Rows near named flat spaces through zero (a row that begins with a name and a colon came from that space):
mzhg: [ 33  13   0   7 -13 -13 -18 -11  -8   8  11   9  -1  23  -8  24  -2 -18
 -14  -1   6   2  -9  -2  -8   5   1 -11]
fmgm: [-25 -14   1 -18  21 -25  -9  -9 -15   7   7   3 -23 -19 -14 -22 -15  -1
  30  -8  19  -5 -11  22   5 -22   1 -15]
szjh: [ 20  14  -6  13 -14  13  18  -3  25   5  26  -1  -2  12  21  25   7 -15
 -19  16  -7 -13  -1  -8   1   0  -8 -24]
fmgm: [ -4 -22 -26  20  19  15  17   2  26  -1 -13   8  17  -2   6 -13   3  15
 -22  23 -18  27  17 -23 -17 -14  -4  -8]
mzhg: [ 33  19   2  10 -54  30  67  52  30 -19 -21 -11  17 -15  38  20  24 -16
 -15   1 -28  -6  21 -24  72  67   3   8]
mzhg: [-12  -5   4   2   9  11  -1  -7  -4  -6  10  -9  -2   3  11  -1  -1   7
  11 -17   3 -14 -11   4 -17   0   5   0]
szjh: [-61  17  48 -24  -3  25 -41  11 -39 -22 -14 -29  20   3  -9  -4 -11  32
  15  -5   6  -7  -3  29 -26  13   8  87]
fmgm: [-54 -28 -14  11  58  -9   7   6  16   6 -43  23  48 -43 -52 -36  18  38
  -4  51 -22  45  26 -20   0  -8 -10  42]
pmcj: [ 46  -1 -34  18 -33  37  40  19  58  -1 -15  -2   3  16  43   0   8  -1
 -60  38 -32  28  47 -41   4 -22 -18 -26]
pmcj: [ -1  16  19 -13 -20   8 -15  -1 -15  -6  15 -15 -13  14  14  11 -10  -6
   6 -14  11 -19 -10  17  -6   1   3   8]
ftbt: [-14  12  27 -27 -25  -9  -1  26 -29 -11 -12 -12  -9 -17  -3  -3 -11  -9
  28 -18  12 -10  -7  26  42  31  10  27]
jnbz: [-49  31  28 -17  18  -1 -12 -23  10  18  52  -9 -11 -13 -10  17   7   1
  13  35  14 -46 -12  30  -8 -32 -23   7]
fmgm: [  7   3  13 -13  -6  10  -9  -6 -13  -9 -16 -14 -10   4   7 -16  13  17
  15 -42   2 -19   6  -5  -8  -3   2  17]
pmcj: [  3 -17 -13 -29  -5 -17   3  16   3   3 -48   4 -22 -26 -13 -53  -5  12
   3   4  -1  31  40  -6  31 -36 -10   2]
pmcj: [-24 -20 -11 -12  -2 -12  40  37   8  -5 -17   3  -9 -44   4 -25 -16 -10
  20  16  -1  18   7  12  60  14   5 -13]
fmgm: [ 17 -19 -19  -1   6 -16  25  13  11   2 -41  14   2 -26 -14 -31  17   7
   5  -8 -11  21  23 -24  36   5  -2  -6]
fmgm: [ 13  15  15 -11  -7 -16 -18   4 -16   3 -39   8  18  -6 -38  -7  24  11
  -1  -6  -5  10  18 -13  18  16  -4  44]
ftbt: [-11   7  17 -21 -38  15   4  39 -13 -20 -26 -19  -1  -6  15  -8 -18   0
   0   1  -2  14  14  14  29  21   8  35]
pmcj: [ -1  -4  -2   7  -2 -10  13  11  -6  -2  10   6   3  -7   0  13  -9 -18
  10  -1   4   1 -18   9  21  28  11 -12]
jnbz: [-35  31  38 -31   2   1 -22 -11  -9   6  11 -16 -10 -12 -15  -3  14  15
  19   4  11 -38   4  21   1 -20 -17  39]
jnbz: [ -9  -4 -10 -12  -2  -6   0   0  12  10  13   1 -23  -4   7 -10 -21  -9
  -7  29   7   9   8  13   3 -38 -10 -25]
szjh: [ 18   8   9 -13  -2 -25 -33  -6 -23   7 -36  12   7   3 -41 -12  12   9
  -2  -9   2  17  15  -9   3  -2  -2  32]
jnbz: [  1   2  -1  -9 -10  -3  -2   4   1   3   2  -2 -12   0   4  -3 -11  -6
  -3   9   5   4   5   8   6 -13  -3  -7]
ftbt: [ 43   0 -16  30  12  18   7 -38  21   5  27   1  -2  32  24  19  29   3
 -11 -34  -7 -32 -11 -30 -44  -9  -3 -38]
szjh: [-36 -17 -15  12  27  51  30 -15  46  -6  31 -22 -10  -1  52 -15   4  28
  -6  12 -13 -25   9  -8 -44 -48 -15 -25]
szjh: [ 67  -7 -23  -3 -19  -5 -20 -16   4   6 -30   7 -22  32   5 -21   5   4
 -27 -25  -3  22  30 -31 -22 -40  -7 -22]
pmcj: [-49 -20  -4 -13  15   2  21  18   8  -4   2  -6 -11 -33   9 -26 -21   5
  18  22   4   7   2  21  19 -15  -1  -6]
fmgm: [-31   0  15 -10  14   2 -11  -8 -13  -3  13 -10  -7  -6  -1  -6  -5   9
  21 -10  10 -18 -13  18 -12  -8   2  10]
szjh: [  6 -33 -33   2  -8   0  29  30  16  -7 -26   6  -9 -14  19 -29 -26  -6
 -12  17  -8  45  21  -7  23  -9   5 -28]
ftbt: [-18  25  12  15  17 -57  -5  -2 -13  28  45  37  27 -21 -61  59  -3 -48
   9  56  15  -2 -46  29  43  51   3  -8]
ftbt: [-24 -18  -7   1  28 -25  -1  -3 -10   7   6  14   0 -20 -21  -9 -12  -5
  20   6  10   8 -17  14   7   1   6 -12]
fmgm: [-44  19  22  10  14   9 -10   7   0   0   8   2  45  -7 -26  27   8   9
 -11  46 -10   3  -6   8  -7  26  -4  52]
mzhg: [ 23  17   4 -17 -26  27  32  15  33  -5 -40 -15  -6 -16  18 -26  42  24
 -10  -8 -23 -14  52 -33  33 -12 -22  21]
pmcj: [-12   0  14 -23   8 -18 -40 -17 -30   4  -1  -4 -19   5 -18 -16 -14   7
  18 -18  20  -4  -7  20 -20 -27   1  11]
ftbt: [ 10 -13 -34  43  61 -27   3 -49  31  34  38  40  19   2 -33  21  24  -7
 -14  32  -5  -1 -19 -23 -35 -22 -13 -52]
szjh: [-17  -3  -1   0  18  -4   5  -2   8   5  -7   6  10 -16 -16 -10  11  10
   2  15  -5   3   8  -5   5  -6  -7  10]
mzhg: [-51 -27   2  18  41  15  30  -5  -7 -17  37 -12   2 -20  27   2  -6   5
  50 -38   8 -39 -48  19 -11  32  22 -20]
mzhg: [ 34   7 -12   2  13 -22  17 -20  24  22  -8  19  -6 -16 -23  -8  43   0
   1  -4  -7 -16  17 -28  24 -13 -19 -22]
szjh: [ 50  22  -3   8 -30  18  -7 -16  15   4  19  -7 -12  40  27  25   9 -10
 -30  -8  -4 -16   6 -15 -24 -15  -9 -20]
pmcj: [-30   5  28 -35  -1 -16   2  18 -26  -8 -29 -10  -9 -39 -20 -28   9  11
  45 -28  10 -17   4  18  47  19   3  37]
jnbz: [-16 -25   4 -30   6  14 -15  -2 -20 -18 -38 -23 -27  -5  16 -60  -8  37
  28 -53   7  -1  19   2 -21 -36   5  18]
jnbz: [-18 -12 -26 -21   1 -19   0  10  30  23  -4  13 -25 -20 -11 -30 -31  -7
 -28  79   2  46  37  11  16 -73 -26 -27]
fmgm: [  6  12  27 -25 -20   5   3  -1 -23 -13   3 -24 -31  -4  22  -8   8   1
  43 -67  15 -50 -13  15  19  15   8   3]
mzhg: [-29 -34 -27  53  85  -4  27 -38  22  11  31  25  37 -18 -18   8  31  15
  19  -2 -11 -17 -36 -22 -36  14   5 -32]
szjh: [-51   5  12   3   4  45  17  11  20 -13  23 -25  11  -4  33   7  -6  16
  -5  27  -9 -16   0  12 -19  -5  -5  20]
mzhg: [  7  -1  -1 -13  13 -56 -44 -27 -33  24  25  22 -27   7 -39   6 -27 -28
  15   1  33   5 -29  30  -7 -25   3 -32]
mzhg: [ 38  10 -11 -13  -6 -62  17   1   6  30  -3  33 -22 -32 -40   0  14 -37
  12  13  11   1   3  -1  74   4 -11 -41]
jnbz: [-31 -11  -5  39  48   9  13 -15  10   0  23  12  43  -6 -12  23  18  10
   4  12 -12  -8 -27 -10 -27  30   6   5]
ftbt: [ -8 -24 -15   8  49 -25  -7 -37  -3  15  17  15 -13  -9 -18 -16   7   5
  27 -22  13 -14 -21   0 -24 -26   0 -36]
ftbt: [  1  53  33 -29 -14 -23 -74 -38 -15  31  37   1 -18  32 -38  30  -7 -11
 -24  44  24 -17   1  28 -35 -57 -28  21]
jnbz: [ 24 -12 -10  -8 -17  -2   0  11  -6  -7 -28  -2 -13   5   8 -21  -9   1
  -4 -18  -1  20  16  -8   8  -6   5  -5]
jnbz: [ 15  -3  -8  -8 -25  -8  -1  20  -3  -1 -13   3  -9   3   3  -4 -22 -15
 -14  15   2  29  11   5  19  -2   3  -7]
ftbt: [ 23  13  13  -7 -53  51 -24   7 -11 -26   7 -38 -18  57  61  13 -29   3
 -26 -27   2  -4   5   7 -48 -12   9  11]
pmcj: [  1  -6  -1 -18  -6 -14 -32  -9 -19   4   6  -2 -28  14  -1 -12 -32  -7
   1  -3  19  11  -4  21 -19 -36   2 -14]
[-26  15  25 -40   8 -37 -31  -9 -24  16  -7   3 -21 -25 -43 -21   1   4
  28   5  21 -12   4  26  22 -27 -12  23]
ftbt
[ 21 -22 -19  -2  -2   2   4   1   2  -5 -26   0 -13   3  11 -29  -2   9
  -1 -24  -3  16  16 -16  -5 -16   3 -15]
jnbz
[ 38  33  27 -37 -58  23 -19   2 -10 -11 -14 -33 -38  27  33  -8   6   6
  -4 -43   6 -30  25   1   0 -22  -9  19]
mzhg
[  7  34  31 -11 -64  26 -21  35 -25 -21  -1 -23  10  33  22  36 -28 -16
 -25   9   1  10  -1  21   4  38  13  46]
szjh
[ 56   7 -24  26 -21  20  30   8  41   2 -24  10  21  13  13  10  33   2
 -46  14 -32  17  35 -50   9   9 -12  -8]
pmcj
[ -9  26  24 -29  20 -46 -34 -34 -17  29  14  12 -20 -17 -52  -2  20  -3
  28   0  23 -33  -7  18  12 -28 -19   7]
ftbt
[ 67  10 -24  17   0 -15   7 -34  30  26  15  21 -13  18  -4  14  32 -15
 -23  -4  -5 -14   9 -34  -5 -24 -18 -52]
szjh
[-28  -9  10   0  -5  16  28  21  -9 -20  16 -18  -5 -14  32   4 -15  -7
  31 -25   5 -22 -25  21  19  36  18  -5]
mzhg
[-40  11  22  -6  32  -2 -15 -16  -5   6   0   0  19 -17 -31  -4  24  24
  16   8  -1 -20  -2   4 -11  -3 -10  40]
szjh
[ -3   2   4  12 -21  17 -12  18 -13 -14   6  -7  18  26  14  25 -28 -10
 -22  15  -2  23 -11  10 -18  25  15  17]
mzhg
[-71 -45 -25  35  56   4  79  36  30 -10  -1  15  44 -69  -2 -10   4   5
  28  36 -22  16 -17  -2  48  56  14 -10]
mzhg
[-27 -16 -13  10  26  -2  -6   2   8   4 -12  12  23  -8 -21 -11  -7  13
 -15  39  -9  34  10  -5 -16 -13  -3  14]
mzhg
[-14  -7  -8  44  26  12  20 -16   7  -2  65   4  18  14  23  49  -7 -21
   7  -1   2 -27 -55  10 -28  37  17 -39]
jnbz
[ 22  10   1  39 -28  32  20  20   1 -20  22  -7  33  32  35  55  -6 -22
 -22  -6 -13  -2 -27  -7  -7  70  23   0]
mzhg
[  9 -13  -8 -10   7  -5 -18 -17  -8   2  -7  -2 -22  10   3 -24  -7  10
   5 -23   8   3   5  -2 -24 -35  -1 -13]
fmgm
[ -7 -18  -7   0  23 -11   4 -11  -6   1  -1   3 -10 -12  -4 -18   2   6
  24 -25   7  -8 -10   1  -2  -5   5 -16]
ftbt
[ 12  19  11 -13 -15   7 -10  -6   4   3  -6  -7  -7   7   0  -2  14   8
  -8  -2  -2 -12  17  -6  -2 -16 -12  15]
ftbt
[-34  26  19 -29  23  -8 -14 -27  22  26  13  -2 -15 -24 -27 -17  27  21
   5  36   4 -31  24   7  -2 -62 -38  16]
jnbz
[-13  20  -5  24  30  -9  14 -26  38  29  55  20  16  -8 -18  40  23 -15
 -15  58  -5 -24 -15  -2  -4  -9 -22 -27]
jnbz
[ 24   8 -20  10 -23 -22  11  22  21  17   3  25   9  -1 -15  24 -17 -36
 -41  70  -7  44  13  -2  36   4  -8 -22]
jnbz
[-20 -18 -14   9  -3  -5  36  28   7  -5  21   4  -4 -20  19   9 -32 -28
   9  23   4  13 -20  21  35  25  13 -34]
pmcj
[ 51 -10 -19  -5  -5  -7 -54 -33 -11   9 -22   6 -22  48  -5 -23 -10  13
 -31 -19   6  29  23 -20 -62 -65  -7 -13]
fmgm
[-17   8   8 -20 -31  30  12  20  12 -11  12 -27 -25   1  43  -6 -22  -1
  -5  12   2  -9  12  18   6 -21  -6  -1]
pmcj
[-27   2  42 -22 -36  19 -26  34 -66 -42 -17 -35   1  13  21   2 -37   3
  34 -59  17  -5 -28  38   0  58  38  58]
jnbz
[-67  19  47 -23   8  13 -26   2 -32 -13  16 -25   7 -10  -7   6  -8  17
  32  -6  14 -32 -21  39 -11  14   5  57]
jnbz
[-41  29  50 -38 -11 -25 -21  -7 -47   1  61 -21 -43 -12   2  24 -27 -31
  64 -32  46 -67 -57  71  25  17  11  -5]
fmgm
[  0 -11 -16  15  11  10   6   1  17   1 -13   7  19   2  -3  -6   5  11
 -22  21 -15  23  15 -19 -14  -8  -4   4]
fmgm

Rows near named flat spaces through zero (a row that begins with a name and a colon came from that space):
mrjd: [  2  -1  -2  -4  -9  18  16   0   6   1 -11   2  -7  15   3  11   8  15
  13 -14  -5 -10  -2   3 -12  -6   4   6]
dnhr: [ 12 -16  12  21 -10  29  14  -4 -13  22 -17  -9  -2  -4   0  -7  -9  -3
  -8   4 -31 -22   1 -20 -32 -60   4 -21]
dprt: [ 18   9 -24  -5  52  16  17 -30  20 -10  -1  14  15  -9  -4  17 -12 -13
  32  -2   6  46  16  -4 -34  -3  -8  20]
dprt: [ -7 -27  14  -8   1   6 -15   2 -18  33 -17 -27   7 -13 -22  23  -8  25
  -8  10 -25  24   6  -9 -24  -7  16 -29]
rflz: [ -7  25   0   2  -9 -32   4  14  -7 -13   5   4   0 -26   0 -10  -5 -49
 -29  11   9   5 -12  20  49  39 -27   2]
rflz: [ 12  -1   4 -27 -40  46  38  -8   4  44 -41   9 -24  53  -9  55  39  66
  20 -36 -43 -15   2  13 -62 -20  19  -2]
dprt: [  27  -45   15   41   -5   35   -9  -13  -12   30   -5    2    0   21
    3  -40   -5   20  -13   10  -29  -38    9  -40  -65 -105   36  -23]
dnhr: [ 11   4  -6  18   5  26  41  -2   2  -7 -20   0   0 -20   6  -1 -18 -40
   2  -1 -11  -5  -6  -2  -8 -25 -19   2]
dnhr: [-13  -7  15 -21 -11 -25 -48   1 -10  21  19  -9   0  17 -10   8  19  51
  -5   4  -1   3   9  -5   0  13  20 -16]
mrjd: [ 13  18   6  31  26 -28  -9  -8 -19   2  16   1  18 -59  -5 -35 -33 -80
 -40  40  -9  18   5 -13  19 -22 -34 -20]
mrjd: [  3 -50   0   2  -9   7 -24   5   2  14  -4   5  -3  47  -7 -12  17  58
  -4  -6   5  -4   2  -3 -35 -11  57   3]
rflz: [ -4 -46  -4 -11  22 -18 -49  -1   1  11  10  -1  13  24 -20  -3   7  52
  -3   9  17  42  12  -1 -23  23  52   2]
dnhr: [-27 -54   0  -8  28 -30 -40  24 -15  -2  -7 -37  24 -35 -30   5 -29   2
 -21  27  20  69  -3   7  23  62  29 -14]
dprt: [ 33 -39   5  38 -26  14  28   9 -19  38 -38  22  -6  17 -15 -30   3 -26
 -60  13 -36  -6 -10  10 -44 -44  30 -12]
dnhr: [ -3  39 -15 -23  -1 -24  -1  -4  20 -24  21  28  -8  22  10   7  25   4
  14 -16  28   2  -1  24  29  51 -13  32]
dnhr: [ -2  -6 -13  -7   3 -16  18  15   0  -4 -22   6   4 -11 -16  12  -3 -28
 -22   4   8  44 -11  34  17  59   2  12]
dnhr: [-24  -7  -2   2  45   1 -21  -1   3 -34  20 -40  21 -51   7   0 -42 -15
  34  13  26  18   6 -28  29   5 -18  -6]
mrjd: [ -2 -34  -8  -3  -5  30  14   7  12  -6 -20  -3  -5  30   2   9   5  36
  21 -19   7  -5  -5   2 -23  -2  31  13]
rflz: [ -6 -31 -25   9  54  -9 -23  -1  21 -46  21   0  22  -7   5 -26 -24  -7
  23   8  52  35   4  -7  12  26  21  28]
dprt: [ -7  44  -2   2 -31 -13  32  17   2 -24   0  11 -15 -11  17  -7   6 -48
 -12  -9   9 -32 -20  24  56  30 -40  13]
mrjd: [-11 -11   1   9  -2 -25 -13  18  -7 -13   5  -6   5 -16  -2 -21 -11 -24
 -24  14  17   6 -10   8  35  28   2  -1]
mrjd: [  7  -3   7  -3  12 -18 -39 -15  -6  20  21   6   7   8  -9  -8   8  23
  -8  13  -5  12  16 -13 -20 -15  14 -11]
dprt: [-26  17  15 -10 -25 -13 -18  15  -5 -13  19 -19 -10  -5  14  -1   5  13
   8  -6  10 -38  -7  -5  45  12 -16  -9]
dprt: [ -9 -37  33   8 -36   8 -15  18 -35  47 -23 -34  -4  -9 -18   4  -4  23
 -34  14 -42 -17  -4 -15 -17 -36  20 -49]
rflz: [ -5  13 -13   2  10 -17  10   9   7 -28   4   6   4 -18   4  -9 -10 -40
  -6   4  23  14  -9  17  37  39 -17  17]
dnhr: [ 10 -42 -10  24   6  12  33  18  -7   2 -40  -2   8 -17 -15 -11 -24 -42
 -32  12  -6  31 -14  16 -11   7  17   1]
dprt: [  0  27   2   4  -5   9  25  -1   0  -9  -3  -3  -4 -20  10   4  -8 -31
   6  -3  -7 -17  -5  -1  15 -10 -32  -1]
rflz: [  0  19  35  12 -58  18   6   4 -23  31  -2 -13 -23   7  14  -6  14  13
 -14  -6 -43 -80  -5 -22  -3 -69 -17 -36]
mrjd: [  3  -1   0   7  35 -16 -27 -14  -5   1  19  -6  19 -29  -7 -11 -19 -17
  -4  23   4  29  14 -17  -3  -9  -6 -10]
mrjd: [ 22  51  12  28 -19 -12  32  -5 -20  14  -2  17  -6 -39   5 -22  -9 -86
 -46  19 -34 -25  -6   3  18 -35 -55 -18]
rflz: [-14 -25 -11  -8   1 -29 -25  19   7 -20   8   6   3  20  -5 -14   8  16
 -11   0  37  19  -8  21  27  58  30  20]
rflz: [  8  -9   9 -11  -7  13  -5 -11  -7  35 -11  -2  -3  17 -13  22  13  37
   2  -4 -27   6  10  -6 -42 -22  16 -15]
[-18   5  14  -2 -19  -6 -23   8  -4  -9  21 -16  -7   4  14 -10   5  21
   9  -4   9 -40  -3 -14  26  -9  -4  -9]
dprt
[ -7  20   1  15 -10  -8  11  11   0 -25   9  -1  -4 -20  17 -22 -11 -42
  -7   3  12 -28 -12   1  42   3 -27   4]
rflz
[  5 -16  -7 -17  -9  27  15  -4  12  13 -21   7  -9  39  -5  28  21  49
  22 -23  -7   4   2   9 -38   1  26  11]
rflz
[  3 -22  -2  -8  43  -3 -44 -23   4   9  20  -6  19   3 -11   3  -6  39
  21  11   6  35  24 -25 -37 -16  25  -5]
mrjd
[-13 -18  -5   3  27  -4  -7   8  -1 -18  -1 -22  15 -32  -5   0 -28 -18
   5  12  16  29  -2  -4  18  21  -1  -2]
dnhr
[-17 -18  12  -4  -4  -8 -49   2   1  -6  31 -13  -1  22  10 -16   9  54
  17  -2  18 -29   7 -23   6 -14  24  -6]
dprt
[ 21  51 -14  -1  16  44  78 -24  13  -3 -29   9  -3 -30   7  40 -14 -53
  31 -15 -29   8   2   4 -22 -24 -57  10]
rflz
[ 14  53 -28   2   8  17  84  -2  20 -32 -28  24  -6 -27  12  20 -11 -84
  10 -15   2  13 -15  34  23  31 -56  34]
dnhr
[ -4  10 -22  10  60  38  49 -11  16 -43 -17 -28  21 -71   8  21 -58 -67
  47   3  11  36   0 -14   9  -3 -46  10]
mrjd
[-18   7 -10  11  12 -56 -21  25   0 -45  25   4  10 -32   5 -40 -18 -60
 -31  21  48  17 -16  21  81  69 -14  17]
rflz
[ 10 -17 -10  10  -6 -14 -13   5   9  -9  10  29  -4  38   5 -33  17  11
 -15  -2  21  -9  -4  11  -2   8  30  21]
dprt
[ 11  12   1  -7 -25  -1  26   4  -7  25 -24  15 -10  10 -12  18  17  -8
 -25  -5 -25   7  -6  25 -11  13  -4  -2]
dnhr
[  8   5 -10  -6  10  21  25 -10  10   0 -14   5   0   4   0  20   0   2
  19 -11  -6  11   3   3 -21  -3  -4  10]
rflz
[ 26   1  10  18  27 -16 -37 -30 -15  33  24  12  16 -11 -12 -24  -6  -8
 -24  30 -23  17  25 -28 -40 -55   4 -23]
mrjd
[-14   4  10 -12   7 -56 -64   3 -12   4  38  -2  10  -6 -11 -15   7  13
 -23  22  18  20   9   0  31  37   8 -10]
mrjd
[ -25   43  -19  -35   31  -19   62   19   -5  -17  -46  -30   18 -100
  -30   76  -42  -99   -6   11   -2  105  -17   53   65  124  -71    2]
dnhr
[-18  26 -15 -33  18 -24  -6   1  16 -26  13   0   5  -8  -2  28   4   2
  23  -8  30  35   1  22  36  73 -16  22]
dprt

Rows near named flat spaces through zero:
gf_tl: [-50  33   9  44 -23  37  11 -15 -13   1  11  51 -13 -29  50   9  13 -63
  12   6  55  -9   3 -15  58  25  -9   7]
pc_fg: [ -8  18  64   9  -3  15  44  -5  51  -1   6   7  11 -22  17  20 -30 -12
 -43 -11 -10  -4  47 -41   2  23  20   5]
tt_mt: [ 16 -26  22 -11 -43 -23  36   1 -63  -8  11 -56 -36   4  38  21 -28  44
  -3  -4  54 -17  -3 -25 -10 -69 -47 -22]
pc_fg: [ 12   0  -2   0  -3  12 -31   7   3  -8 -13  -7 -13 -10 -13   0   8   2
 -20  -4 -42  13   4  -8  -7   4   3   0]
gf_tl: [ 31 -23 -11 -14   8 -11  -3   4  13   1   8 -12  29   8  -6 -15   9  26
  -7  -1 -15  22  -2  28 -12  -2   7 -17]
tt_mt: [ -7  45  15 -34 -20   2   5   1  15 -29   3  14 -30 -27 -41  32   9  -9
 -27  -5  12  -7  15 -34 -18  26   4  -3]
zj_zn: [-11   6  -7  16  12 -27  64  12 -10   5   6 -41  10 -21   7 -33   2 -21
 -16   5  23  11   9 -13  24  10 -21  -6]
zj_zn: [-14 -16   4 -12  44 -27  46   5  33  24   2 -13  40  25 -12 -10 -33  21
   0  -1 -22 -12   7   5 -12  -4  21  32]
tt_mt: [ -4   8 -20  21 -10  51 -76  -1   7  -8 -12  44 -10 -21   5   1  38 -29
 -12   0 -51  26  -7  10  23  27  15   7]
zj_zn: [-18  -1  -2  -4  23 -13  41   6  20  11   6  -7  25  -1  -4  -9 -11   0
 -14   0  -9   1   8  -4   8   8   9  20]
gf_tl: [ -7  15 -18 -18 -29  -3  28   4 -20 -21  25   0  -5 -35   6   5  31  -6
 -27   2  44  20  -2  -4  23   8 -19 -18]
zj_zn: [ 53 -13  24 -26  -8 -13   2   1  26 -13   8 -23  15   3 -15   3  -3  36
 -21  -8  -9  16  18   8 -37  -2   8 -37]
gf_tl: [-26  31  -2  19  16  37 -31  -8  45   3  -6  63  14 -12 -10   1  19 -48
   2   2 -27   5   7   5  20  54  34  20]
gf_tl: [  1  11 -10 -16   1  -7   4   5   6  -9   3  -2  -1 -10 -22   0  12   0
 -12   0  -3   7   0  -2  -5  12   2  -2]
pc_fg: [ 38 -46  -6  12 -13  26 -24  -2  16   3  21  11  49  -6  51 -14  23  24
 -25  -4 -25  51   3  45  22  -4  11 -28]
gf_tl: [  2   9  16  11  37 -34   9   3   1  16 -34 -36 -18  35 -41 -17 -38  -7
  41   3 -11 -41   1 -17 -38  -6  -2  13]
pc_fg: [ 38 -15  36 -11 -15  21 -18   2  38 -11   2  -5  11 -13   7  16  -6  29
 -50 -14 -52  26  29  -9 -19   2  20 -15]
zj_zn: [ 39  32 -19 -61 -11 -14 -53 -12  21 -30   9  44  -6  19 -79  21  37  12
  41   3  39  -7 -18  40 -58  31  20 -41]
tt_mt: [ 19 -24   1  20 -21   9 -16   7 -35  -3  -8 -34 -20 -10  32  -7   1  11
 -16  -2 -16  16  -1  -8  10 -29 -24 -14]
tt_mt: [  5  -1  -9  17 -20  36 -57   2 -12 -11 -12  13 -22 -20  12   4  24 -12
 -17  -2 -38  21  -4  -4  16   3  -2  -2]
pc_fg: [ 38 -24  54 -23 -13  -6   5 -11  23   0   6 -10   7  27   9  31 -41  52
  -2 -12   1 -17  20  -4 -46 -31  12 -18]
zj_zn: [ 43  15   3 -36 -27   6 -43  -7  15 -30   9  23  -9  -4 -35  20  28  15
   0  -4  13  12   0  18 -35  17  10 -42]
zj_zn: [-13  -4   2  -8  12   5   2  -1  19   7   2  15  14   6  -2   9  -9   8
  -6  -2 -20  -3   2   1  -1   2  17  22]
pc_fg: [-15   7 -10  -2   6 -16  10  -2 -20   5  -3  -2 -11  14 -10  -1  -7  -5
  31   6  30 -22 -14   1  -4  -8 -10   7]
tt_mt: [  0   7   7  -8   8  -8   5   2   8  -1  -7  -8  -6   4 -19   3 -10   3
  -1  -2  -9  -9   5 -10 -15   2   4   6]
tt_mt: [ -2  -4 -12  17  17  20 -45   1  13   8 -18  18   4   6  -7 -10   8 -13
   6   1 -50   7  -6  11   4  13  17  16]
gf_tl: [-11 -14  31  59  37  46 -59 -20  47  38 -29  56  26  39  31  -6 -30 -29
  45  -1 -59 -20   7  19   6  15  44  32]
gf_tl: [-35  53  -2  33  16  -2  27  -7  10   3  -3  26  -2 -16 -13 -23  15 -76
  31  11  50 -15   4  -8  27  55  -1  -1]
tt_mt: [  2   5   0  -3 -55  28 -24  -5 -37 -25  13  14 -34 -29  31  28  24   1
 -19  -2  28  12  -5 -11  19 -14 -22 -20]
zj_zn: [ 22 -13   2 -16  20 -27  -3  -3   8   9  -6 -12  10  37 -26  -5 -18  25
  34   1   4 -18  -7  20 -38 -13   7  -7]
pc_fg: [-22  16  13  41  14   0 -40  -1 -42  15 -55 -23 -69  28 -18  -1 -37 -30
  54   4 -22 -56 -12 -40 -18 -24 -19  31]
pc_fg: [ -9  -4  -1  -2   2 -10  30  -6   0   7  17   9  20   7  16  -2  -3   1
  15   3  40  -5  -3  14  10  -2  -1  -4]
[ -7  17  16 -24  28 -10 -26   4  22   2 -34  -5 -29  26 -64  21 -33  12
  10  -6 -54 -37   4 -29 -52  -1  21  37]
tt_mt
[ -2  16  10  14   0  20 -25   9  12  -8 -22  -6 -23 -24 -14   0   4 -20
 -32  -5 -55  10  15 -30   2  19   5  11]
pc_fg
[ 13 -16 -24  -5  -1  -7 -30   1 -26   1  -6  -7  -8  18  -7  -6   8  16
  25   4  -1  -2 -22  21 -11 -20  -9  -5]
pc_fg
[ 20 -10  14  22 -21   3   6   4 -22  -6  -2 -34 -14 -17  28 -11   1  -2
 -18  -2   4  15  10 -13  11 -13 -23 -25]
zj_zn
[ 19 -12  12  -9  32 -30  -8   7   5  12 -30 -41 -11  38 -41  -8 -37  26
  21  -3 -40 -26   0  -9 -49 -21   5  12]
gf_tl
[ 17 -11  15  11 -21  16 -21  -1 -10  -6  -4  -7 -13  -6  22   7  -1   7
 -11  -4 -11   8   6  -7   1 -14  -7 -13]
zj_zn
[ -6  13 -13   7 -11  28 -28  -3   9  -9   6  36   3 -20   6   2  31 -23
 -10   1  -5  20  -2  10  22  26   9  -4]
tt_mt
[-34  12   1 -19 -65  19  19   2 -59 -28  21   0 -53 -43  38  49   9   9
 -42  -4  45  -2  -3 -45  32 -34 -38   7]
gf_tl
[ 30 -21  27 -23 -11  -4   7  -6  19  -3  15  -2  19  13   9  18 -16  41
  -9  -8   5   2  12  10 -25 -17  10 -19]
pc_fg
[  7 -24  -8   3  -1  -6  10  -8  -9  11  17   7  26  18  29  -7   0  14
  24   3  33   2 -11  32   8 -16  -3 -12]
pc_fg
[-12  11  -7 -11   7 -24   3  -2 -27   3 -12 -10 -27  24 -26   6 -15   2
  40   5  28 -36 -17  -7 -21 -18 -13  10]
pc_fg
[-15  28 -31 -36   2 -20  18   9  -3 -17   8   1  -8 -17 -46   2  24  -5
 -12   4  16   3  -9  -5  -4  20  -3   5]
pc_fg
[ -8   3 -15   7 -15  19  -4  -8   0  -4  21  36  18 -14  26  -1  28 -17
   1   4  30  18  -6  22  30  16   2 -12]
tt_mt
[-15  19 -34  25   8  56 -72  -5  38  -2  -3  79  23 -23  -1 -12  55 -51
  -5   4 -47  36  -7  33  38  62  36  10]
tt_mt
[ 38 -11 -23 -72 -15 -22  -2   6  12 -26  27  -4  18  -1 -40  17  25  57
 -26  -5   5  25  -7  28 -36  -5   8 -26]
pc_fg
[-35   1   2  42  12   1  34 -10 -13  24   5  14  13   9  42 -17 -13 -35
  38   9  47 -19  -6   6  37   0  -9  11]
pc_fg
